Rows, each with the grade of its hidden value
-36 -121 -74 297 78 239 -30 -154 -175 172 32 287 -91 294 -34 -655 -249
 110 -271 305 157 -278 142 6 164 -7 -143 172 -300 -40 113 -59 157 105
 -199 -71 216 36 15 43 -598 -229 -247 176 253 273 105 143 -192 -220 -41
 -95 -107 -> <92>
-236 54 80 123 -90 -62 215 80 321 256 205 449 -47 -32 -329 -502 153 581
 -155 -185 663 -113 76 -385 -47 57 152 -95 92 -76 516 -111 99 184 62 -52
 -210 41 290 187 -232 -110 -168 49 -51 -256 -109 349 -281 -189 251 -81
 236 -> <84>
326 -95 125 328 -228 -221 376 -29 394 -42 317 -109 90 -146 377 -268 89
 120 -25 -212 361 120 157 -145 -88 252 232 9 188 -125 492 -54 -5 -35 97
 80 -67 -530 81 -233 342 76 247 -168 36 -105 175 199 -162 -26 3 159 279 -> <87>
52 -170 -116 -112 -177 100 209 88 -266 163 269 16 -16 441 -50 187 -79
 -191 -35 6 -48 270 -20 33 516 86 21 -300 -79 145 154 -54 -170 88 160
 122 -172 0 -416 99 -118 -313 -117 -126 -245 -128 432 -327 -262 31 -339
 -187 75 -> <92>
72 324 101 -150 -55 -156 -151 -135 -429 -286 250 -52 -22 -102 -21 -252
 -29 -141 -67 241 153 45 -78 -203 219 -175 -29 -147 286 -142 364 -169 58
 -159 102 114 113 -315 -126 179 -182 -54 -543 -126 -35 -1 -106 -35 -118
 -97 -124 134 225 -> <84>
-255 51 251 282 314 -151 -101 -70 -153 -182 -337 -166 -58 -352 -331 -43
 -174 272 98 66 149 323 30 -108 419 -115 48 -128 206 -1 5 -180 -163 196
 0 -243 -48 -48 -473 68 -179 -143 -372 76 61 -10 -298 -622 -27 -236 120
 260 -4 -> <72>
-370 183 -244 -242 -181 332 131 41 280 100 369 -192 41 55 436 399 69
 -120 162 3 -377 -10 -522 326 150 61 318 -139 -61 135 321 265 220 -218
 215 36 -193 402 -154 272 28 -409 86 -806 -316 67 300 -131 -289 330 -335
 -331 42 -> <82>
-388 120 -16 40 76 -130 20 34 258 -358 -169 -234 -34 -161 -130 -128 73
 -45 -193 202 -348 410 -164 32 761 -419 2 -55 -70 -13 540 -103 -134 -159
 103 -439 -14 0 -194 70 -336 244 19 -46 -371 201 -159 -209 -73 -341 384
 3 -114 -> <72>
-414 -108 -206 136 11 -86 -159 293 -125 60 -261 131 243 -188 -448 -210
 -49 248 251 133 388 245 26 -266 329 -148 -32 -94 382 126 204 128 -194
 98 -41 -256 47 179 111 279 -170 -80 148 193 -69 131 -414 -255 59 -626
 521 -99 235 -> <75>
-440 -132 -123 150 435 107 -304 384 59 70 -232 167 -268 23 -113 144 -477
 -137 -79 477 8 -37 99 81 571 -185 84 -251 -236 -77 359 -6 -7 -186 100
 -334 142 417 -275 159 -366 -420 -212 178 -119 443 -108 -318 -383 -156
 186 -418 -204 -> <94>
226 -171 108 225 120 -123 152 -194 -1 -173 -112 -253 -112 377 112 -208
 -241 210 -168 -114 295 123 27 320 250 112 53 -163 56 24 73 -126 -57 -64
 -166 -242 -58 -460 -517 -190 -112 -54 113 146 -371 121 292 -282 -205
 -355 180 135 57 -> <92>
50 199 -84 284 216 11 -493 -90 -646 -269 503 -272 -176 -469 279 -300
 -131 -331 275 301 -176 87 205 -309 259 -212 -485 253 69 101 37 -62 -244
 -258 39 206 177 -328 188 -21 236 15 -279 82 80 531 212 107 6 -77 -413
 188 217 -> <72>
113 -102 -172 207 -116 -146 356 106 58 -738 -29 -89 39 63 452 -122 274
 30 -223 93 350 -77 -59 154 -233 -373 358 4 290 223 171 -123 186 -214
 216 -22 -148 -219 -223 -501 354 -125 196 -175 -415 97 521 139 -31 336
 -24 -102 -97 -> <75>
-44 -115 -217 369 170 170 435 117 -178 -371 -149 70 -55 258 157 209 32
 110 -56 -112 30 72 158 197 137 -196 -37 196 -394 475 -14 164 205 52 46
 -167 -110 290 -440 -190 -197 -553 -45 -118 -687 -29 189 -242 -73 -217
 -33 -598 -210 -> <92>
-92 264 60 -369 108 -248 -252 196 -1 121 -379 -72 -100 -35 177 -86 230
 -76 -30 477 20 215 -192 -86 377 -493 -345 -159 -282 366 126 176 233 78
 167 -285 221 397 -70 120 -118 -127 76 -118 94 -29 -135 204 132 135 148
 141 -244 -> <92>
79 34 -19 449 336 -107 222 -355 -4 -89 527 98 -72 -118 95 -426 202 198
 192 148 99 -56 222 138 -130 74 -502 336 -263 103 -25 0 22 -231 -39 -169
 -255 -383 210 -268 275 -164 55 -109 -166 135 436 343 -129 -152 17 -205
 270 -> <94>
181 244 -114 137 189 -283 127 -94 -369 -371 6 -165 244 35 -125 -114 -229
 40 3 68 285 29 -76 168 -37 -375 -71 397 -56 -147 -163 -227 -47 -14 -129
 -267 -2 -50 -346 -338 -106 -104 -376 -214 -289 -310 24 -411 -52 -46
 -103 -80 193 -> <94>
241 -67 184 32 168 -49 520 -42 97 79 256 17 213 67 -124 32 -449 -36 -136
 149 238 75 -130 291 44 276 362 -138 -65 -442 113 -110 71 -131 219 -211
 11 -78 -245 2 -106 -57 -260 -65 117 -338 -138 -323 -433 -33 -57 -91 332 -> <75>
48 -232 81 173 196 -38 -42 48 -81 -235 -184 -332 130 -189 -179 200 -241
 270 229 -220 569 -100 72 57 29 155 173 -102 573 186 5 9 74 -115 -165
 -95 178 -278 -371 -108 347 -187 44 128 -462 209 -234 -500 -132 -523 215
 106 464 -> <92>
-539 66 59 253 245 -11 40 23 -21 -305 -66 34 -281 -395 -181 12 -6 87 -11
 289 -122 -34 -58 83 519 -369 -21 -13 47 34 87 -187 -152 -263 155 -333
 -139 35 33 256 43 -78 -209 105 -280 338 -223 -281 -244 -195 247 -146
 -70 -> <76>
193 -26 311 229 17 -92 479 -82 331 -511 204 -301 -322 6 592 63 82 57
 -161 -287 179 127 -72 211 24 36 366 -210 84 86 221 -83 126 -79 115 -111
 -231 -297 -459 -204 266 -111 95 -42 -522 115 302 -143 -289 209 -230 316
 -16 -> <92>
141 231 254 -14 202 -173 -256 -94 227 304 303 147 -254 -114 -100 226
 -399 230 89 65 13 140 167 -72 484 239 -27 -101 -167 -372 675 -53 -55 23
 -104 -103 136 -187 -191 171 -86 -303 -647 -49 -125 29 -160 -458 -229 5
 -28 317 290 -> <75>
162 172 156 153 437 -44 156 -167 -43 -34 -76 -344 140 -45 3 -239 -273
 -32 129 356 126 252 2 240 69 -78 -157 214 -338 -75 -233 103 201 -102
 -147 -193 333 126 -279 -108 -462 13 27 -168 8 -180 -225 -245 -258 -246
 68 41 -27 -> <92>
-396 -37 9 305 -162 8 268 154 406 -266 78 -483 0 -255 235 170 201 -131
 297 -55 -59 438 83 4 244 -46 213 -209 -84 454 464 140 -194 -54 359 -93
 -182 -28 -120 -286 206 105 38 -513 -294 -177 500 -93 -13 130 -129 -325
 37 -> <76>
234 337 193 -92 -613 -100 -69 -90 -69 80 680 48 -45 -124 487 -395 145
 -66 -128 -172 -71 48 74 -432 300 121 -124 -99 274 -281 907 -62 -52 151
 -144 237 126 -338 301 274 -277 -170 -549 -2 115 291 -11 281 -52 159
 -388 491 181 -> <87>
-14 -67 -428 78 -66 244 281 219 -83 -289 -8 42 93 160 147 48 240 86 -364
 -214 55 207 -461 -61 85 -144 278 151 -13 23 171 -74 350 92 250 52 -170
 225 -350 156 -84 -220 358 -65 -428 53 -93 -100 176 -88 -97 -167 83 -> <76>
-64 -178 388 320 -126 -227 402 -292 39 5 53 -218 50 -18 -87 -22 21 220
 36 -250 167 -117 -11 129 163 227 105 -152 47 13 86 -177 -93 -84 198
 -131 -235 -303 -98 -196 -128 19 -555 -191 -91 -483 424 -235 -343 -38
 -267 -293 141 -> <75>
359 -191 101 66 230 -154 -80 42 -330 411 -15 134 127 138 -395 -415 -389
 48 -419 120 693 -309 -85 23 -11 -14 -92 292 -123 -647 -302 -459 84 137
 -52 -126 323 -98 -29 -91 -284 -85 -425 572 275 -184 -334 -168 -117 -128
 -92 187 253 -> <90>
131 -46 34 -84 -460 -122 275 -38 119 28 226 65 30 211 -153 -15 -93 -91
 -152 7 381 106 170 215 275 -55 50 -211 331 -388 92 -430 -581 73 -249
 -129 24 -352 -101 -31 82 -77 2 355 -365 156 -84 -444 -407 197 195 385
 237 -> <87>
-70 7 62 333 -67 8 8 -313 -247 -18 -50 -118 113 -164 -138 -35 97 195 -70
 -74 62 -128 -15 -81 54 190 20 223 115 30 115 -361 63 176 -46 142 -6
 -211 -300 28 -81 -325 -485 -108 153 98 -47 -309 106 -158 -233 61 82 -> <72>
217 152 -3 -31 -4 -464 151 1 -133 -373 169 -375 170 -235 324 167 215
 -307 183 147 -127 354 -148 15 104 -240 -240 131 10 128 28 -46 -169 -208
 172 -178 -48 -3 -104 -222 347 141 251 -38 -325 46 46 -74 -20 -16 -192
 233 247 -> <76>
-482 -174 267 506 -124 7 -120 -248 29 -355 109 -281 23 -475 -10 -116 135
 -153 312 -381 109 118 88 -17 -1 109 -108 -109 372 68 129 127 -552 -20
 250 -94 -96 -296 174 -77 7 64 -344 234 -376 107 -138 -179 -240 -454 55
 10 202 -> <75>
3 -10 10 375 -178 -170 33 -319 126 -87 337 91 -211 47 147 -75 -217 112
 40 -247 200 -207 -99 60 -77 159 145 50 -74 -390 189 -270 -319 -189 98
 -148 -283 -349 39 -202 82 166 -312 -144 -240 -249 426 -241 -380 215
 -392 -104 541 -> <84>
-526 -47 -370 571 336 -55 -624 192 37 -378 -371 -84 -133 -540 27 -139
 -47 146 107 110 -130 363 -134 -312 428 -382 39 154 228 6 367 -7 -311
 -169 314 -95 -139 -128 -16 63 198 142 353 -62 -56 363 -128 -189 116
 -405 423 -75 -70 -> <75>
-99 369 125 87 -123 70 353 -67 191 -172 121 -226 -63 -121 98 -79 -87 86
 -342 111 -31 131 -218 -66 136 33 348 -80 -160 -133 609 -371 118 -37 207
 89 -15 49 -194 174 -316 172 -270 -286 57 -116 -169 35 -261 58 -168 43
 66 -> <84>
75 -230 94 241 232 -359 -159 20 -191 -461 -268 -160 -51 -151 338 198 61
 92 107 -134 257 -111 -50 -40 -146 -119 137 -13 242 373 32 152 97 -266
 361 11 -61 -77 -260 -357 310 -177 -20 17 -451 -32 210 -51 -154 -295 -87
 -49 11 -> <84>
67 83 -238 -27 -22 173 -136 292 -211 -51 -98 -269 228 -56 55 -60 -193
 -135 -172 -107 240 137 -240 -188 133 -144 56 73 69 -86 304 88 170 10
 258 240 280 57 -143 80 -159 -30 70 -213 -164 -222 -431 40 -73 -387 40
 -220 194 -> <87>
361 77 253 159 -23 -232 -56 -103 -407 -155 -294 -115 179 -239 116 47 -68
 -132 57 -8 299 -101 300 -467 -143 -106 28 341 18 404 18 76 145 222 136
 463 500 99 -232 -82 -33 -215 -368 -52 100 -287 -486 -92 -226 -432 -226
 291 -147 -> <76>
54 27 391 -10 24 -202 509 30 312 -90 339 -204 -173 235 218 -270 -315
 -156 -45 13 340 249 53 269 131 87 211 -395 -240 -106 244 34 -148 -76
 -22 -537 -54 65 -190 -110 -390 159 -98 247 -351 -70 128 -62 -502 -113
 -93 187 209 -> <87>
-190 -160 68 88 -287 113 188 -242 -245 63 -113 179 103 228 -326 -68 -147
 -146 -209 -199 110 -72 -73 -46 282 150 161 -194 59 -126 -21 -246 -225
 119 58 -255 14 52 -220 374 -575 -89 -454 300 23 -75 -224 -457 -338 -280
 -64 -223 142 -> <94>
-230 -443 222 296 175 166 136 -57 128 317 48 183 -202 124 -251 -48 -368
 40 -59 -84 299 -109 125 146 335 449 250 -414 -49 -237 44 -143 -48 63 13
 -436 -100 -97 -355 134 -262 -375 -389 324 122 161 90 -489 -307 -116 -96
 -230 247 -> <87>
-24 231 -82 -14 -183 -63 96 208 -42 -55 344 178 -158 -89 115 -318 220
 -148 -75 59 233 144 -71 -496 163 -276 -148 -10 -234 27 405 -30 104 118
 271 -7 -47 137 226 150 -42 102 -106 -81 -47 -218 8 337 -3 189 -320 -72
 313 -> <82>
55 -236 277 0 165 0 417 -62 437 65 -132 -414 48 91 -146 78 -156 195 -99
 54 241 144 -308 645 356 -41 263 -67 25 -296 -242 -15 96 -140 34 -201
 111 -198 -313 -156 -27 86 188 -115 -449 -327 -74 -589 -366 -36 261 196
 -9 -> <75>
-109 -64 448 357 -195 -343 350 -20 -55 -286 92 -244 -108 -132 136 -79
 -68 149 108 -26 292 108 48 61 119 37 331 -223 182 33 307 -134 -223 0
 178 -68 -173 -230 -84 -216 -153 69 -643 -38 -149 -303 293 -328 -149 -11
 -328 135 51 -> <87>
-232 -80 77 390 -35 -42 -151 -130 -31 3 -67 -140 -33 -122 -34 -150 -178
 -123 -54 -27 9 65 12 153 365 -84 51 179 -15 -287 56 -192 -358 53 7 -211
 82 -238 -69 55 -250 -101 -435 153 -10 137 -81 -503 -58 -175 69 54 -168 -> <75>
-105 -30 -4 337 61 47 286 77 -123 3 313 -34 195 -261 -45 -439 90 152 6
 40 155 285 -44 -234 7 23 134 202 7 99 175 -2 -6 157 297 118 -142 -12
 167 35 -54 30 -110 -72 285 -155 71 171 91 -215 -127 48 45 -> <76>
32 -9 129 -197 -36 -266 372 -83 276 -212 281 124 -96 53 207 -18 285 159
 76 63 452 -170 -44 151 -200 -37 350 -256 271 287 126 8 229 -242 81 -265
 -252 -167 -136 -117 491 -250 105 -205 -350 42 388 98 -216 211 33 116
 248 -> <87>
-232 -165 -55 614 35 -1 -122 -267 -177 -324 52 40 -308 -15 390 305 -179
 -50 209 -488 -163 -67 73 30 73 226 154 129 -67 250 107 86 -339 -65 110
 -137 -307 -67 -339 113 76 -400 -217 104 -542 360 156 -505 -247 -501
 -260 -157 54 -> <75>
182 -122 107 213 439 -43 416 -128 -474 13 -528 117 91 262 -394 -183 -134
 213 -250 145 542 -130 102 88 -117 -84 -121 303 -484 369 -636 -146 361
 191 -24 -309 227 367 -418 42 -439 -256 -138 450 -38 -236 -417 -188 -64
 -623 160 -201 -100 -> <75>
-412 -121 -40 252 157 -139 -246 322 375 234 -95 -109 -2 -498 -54 -235
 346 205 109 25 149 443 -153 -491 341 -107 168 -39 147 71 403 -17 33 231
 367 51 -226 25 -26 43 225 -42 296 -291 372 -74 64 60 230 14 60 152 -76 -> <90>
-60 -289 6 42 419 74 289 244 562 232 92 181 226 -269 -11 -202 52 212 45
 202 216 233 -68 153 91 125 106 -73 91 -18 193 484 292 -125 298 -251 21
 57 175 92 300 -230 689 6 29 119 -390 270 -195 -445 702 -13 87 -> <72>
-44 46 -92 83 185 106 -103 22 -143 51 511 72 172 -369 -120 -220 -98 -166
 264 333 -167 320 164 -214 335 25 -302 35 102 2 372 235 -200 -166 210
 120 103 -201 290 146 168 -19 -3 -118 146 156 -144 153 -195 -350 146 -18
 310 -> <92>
109 336 268 -205 -19 -147 -9 -113 306 -191 81 185 -307 200 198 -6 -353
 -81 -522 -183 94 -60 -76 165 284 -180 126 -307 -183 -507 578 -213 -125
 -62 44 -520 55 -55 -259 92 -425 -121 -627 246 -400 13 -229 -130 -553
 233 136 132 3 -> <92>
-20 -8 65 -355 -208 121 -114 263 -205 201 244 340 -269 338 330 -80 -94
 -376 -259 -188 215 175 -253 -97 201 68 22 -549 -189 -110 336 310 -14 84
 429 -280 56 292 90 539 -487 -249 -321 557 -233 41 -242 183 -103 -113
 -118 -48 157 -> <87>
-40 -150 90 209 151 -241 373 84 204 256 -184 -80 338 -364 -228 -140 177
 273 98 -70 315 45 -152 -279 -75 -6 77 282 -215 300 -79 76 203 16 460
 -190 -31 192 288 -66 248 322 195 -227 318 -685 -116 221 -5 -305 72 -276
 256 -> <82>
-8 -135 104 190 147 -71 -213 167 -366 48 12 25 -238 -146 -26 -294 17 32
 -20 -246 431 38 134 -366 359 -169 -204 -49 102 175 -8 40 -12 192 207
 -29 -43 -291 -65 102 186 -267 -247 214 -76 -47 -32 20 77 -330 -35 -7 86 -> <90>
-586 97 114 413 -7 190 51 -254 559 -310 364 89 -362 -216 -81 -122 -215
 148 36 -80 -13 -214 277 27 306 85 221 -250 147 -191 691 -241 -289 -213
 -213 -280 -209 -175 -100 31 -179 -143 -384 -91 -440 514 150 -233 -730
 27 69 -151 211 -> <75>
222 147 9 -185 -147 6 -106 -139 -168 -74 109 -108 203 -36 20 -358 60 -12
 -214 227 166 49 -281 339 87 -447 -300 254 210 -421 -193 -55 -120 160
 -15 123 255 -290 78 -238 36 -95 -180 -37 -120 -135 -213 -99 13 307 90
 571 -10 -> <72>
243 -80 285 70 -69 -103 96 32 11 -306 74 -168 -255 92 724 57 -108 -160
 -48 -198 340 -94 -38 222 -27 3 368 -252 224 -138 35 160 208 -233 3 -115
 166 -128 -260 -8 -175 -359 -161 173 -464 200 85 -267 -326 150 -199 160
 -147 -> <87>
-320 -188 -136 649 -139 -170 88 94 -69 -61 -19 -11 337 -441 -325 -9 13
 276 514 -127 348 245 247 -356 -152 90 -3 331 309 145 39 -78 -572 304
 -91 142 -141 210 103 -198 114 -17 163 84 -114 -53 -267 -421 -111 -469
 -51 159 389 -> <90>
12 -260 271 416 -62 -373 260 -61 498 86 -428 -104 258 -185 182 -22 -264
 459 106 -574 580 -245 -41 -85 -403 291 420 -61 183 99 77 121 -121 30
 210 -334 -121 132 40 -292 134 173 191 -42 78 -508 -67 7 -555 -298 119
 -107 267 -> <75>
-453 391 -237 94 9 224 -80 69 56 -76 744 -166 -17 -553 82 82 95 77 507
 438 -678 266 33 -68 637 -84 -418 150 -13 170 764 179 -57 -151 -187 16
 -79 95 252 165 183 -259 -187 -589 -216 621 145 -70 112 64 -236 -13 378 -> <75>
-442 -252 190 85 -203 130 334 -66 354 118 -20 179 -139 181 -347 216 -205
 20 -29 -472 498 -88 -78 290 20 219 329 -367 22 -203 -129 -142 -445 168
 10 -546 -195 251 -207 193 -237 -154 -191 478 -607 -96 -353 -623 -574
 -167 106 -61 392 -> <87>
-191 -37 191 403 1 -115 12 -231 -256 162 408 3 115 -296 -314 -207 -261
 25 201 51 -157 140 82 -243 299 287 -96 112 -83 -210 283 -227 -405 144
 68 -93 -124 -53 69 22 -306 82 -754 69 372 -77 84 -334 -113 -212 -508
 101 417 -> <72>
-34 146 -8 347 -161 -158 500 -13 134 -477 298 -464 277 -331 133 -247 268
 -107 95 -134 -139 555 -33 -219 161 -165 -67 162 -120 186 431 -29 -169
 10 293 -116 -197 -147 44 -352 33 485 45 -390 -156 -381 268 144 65 -54
 -231 -144 290 -> <82>
-197 68 -476 297 35 416 67 -225 -393 -33 90 158 -6 177 -99 186 -45 194
 -40 -279 -206 -162 -162 17 91 164 -198 421 -344 148 -23 -107 144 -1
 -184 -65 -109 318 -274 330 -347 -441 -37 -40 -525 302 -190 -313 -29
 -508 -200 -514 355 -> <90>
-325 55 -178 526 41 -9 -579 -177 -26 -82 -43 287 -378 -200 22 -196 -23
 138 89 -61 119 -332 304 -392 5 -146 -437 313 -239 267 387 -79 -338 49
 31 83 -13 -65 233 -96 177 -100 -176 92 -244 290 0 238 -227 -337 2 -98
 195 -> <92>
-274 54 309 159 9 7 62 -243 -25 -4 371 61 -254 -208 -52 -112 -5 43 150
 87 100 -209 257 -124 107 209 -69 -224 23 210 304 -130 -105 -106 -15 -87
 -65 -63 48 120 -62 -200 -530 105 -61 295 111 51 -389 -119 -237 20 255 -> <87>
277 29 55 -46 -80 -40 204 122 -192 431 285 -64 64 18 199 -93 9 88 142
 -164 124 369 -181 -218 258 280 -200 -108 -208 -3 79 210 183 158 141 -94
 -17 76 56 283 -128 -71 51 -40 160 -302 -9 11 165 -73 -337 -9 432 -> <90>
-71 348 -259 -109 102 51 -406 197 -405 48 248 -56 -271 87 394 109 24
 -174 251 202 21 82 79 -91 159 -146 -682 -103 -272 334 186 202 -2 -134
 -93 21 96 398 27 213 -135 -495 56 117 -530 513 60 254 -126 -81 -171
 -211 122 -> <75>
14 105 -124 199 -327 -2 -152 94 -6 9 20 -146 225 -184 -28 -214 -13 153
 -88 -355 526 10 -93 -217 -149 -52 -59 242 370 -331 217 -197 -264 252
 -108 254 165 -73 149 11 -56 -11 78 199 -271 9 -534 -60 -141 -243 114
 319 290 -> <72>
-99 -54 311 -253 -105 -37 443 -149 -193 296 -53 52 205 148 -523 111 47
 167 -266 175 318 -164 -399 397 130 27 322 -102 55 -190 -197 -313 167
 172 311 9 -69 -36 -279 149 -167 -337 -798 -236 127 -669 -152 -479 -83
 115 -112 -22 -6 -> <90>
-280 -181 -66 512 62 48 262 391 -197 -193 -189 -175 -43 -141 -94 155 -79
 11 185 -33 483 148 38 -118 10 -43 91 126 -70 197 -103 -63 -54 156 23 -4
 55 477 -153 95 -191 -137 125 370 -480 90 -418 -449 -74 -481 -145 -140
 153 -> <82>
-88 -107 80 178 187 -236 205 340 -139 -171 -611 -433 267 -48 89 247 -120
 -39 100 -229 537 292 -136 -87 -144 -84 527 15 145 427 -229 75 85 166
 176 -87 86 537 -603 93 -209 -212 275 75 -204 -216 -452 -468 -164 -631
 106 11 -291 -> <92>
48 131 -148 187 140 -129 -206 84 -36 -269 -112 -457 232 -408 158 -2 -13
 -66 69 15 -305 306 -130 -88 450 -413 -298 392 -38 10 318 184 -34 -96
 240 109 156 -178 -69 -319 173 107 94 -540 -245 -241 -153 -55 16 -293 81
 -85 29 -> <84>
-204 35 -121 219 -135 -146 343 -267 -145 -308 201 223 57 58 -67 -308 160
 82 -55 99 -188 -19 33 24 313 -202 11 128 -80 82 185 -213 -67 -93 -81
 -532 -303 -119 -83 -73 -241 -103 -399 -172 -54 86 462 -174 58 57 -129
 -319 128 -> <90>
-426 -119 -13 314 37 140 86 14 183 -484 71 63 -389 -97 35 -6 -107 -374
 -181 421 -83 11 105 290 394 -340 126 -176 -64 -127 279 -182 -382 -302
 336 -78 -63 -233 -97 -99 115 -14 -92 55 -446 299 5 -194 -496 3 186 -168
 -119 -> <90>
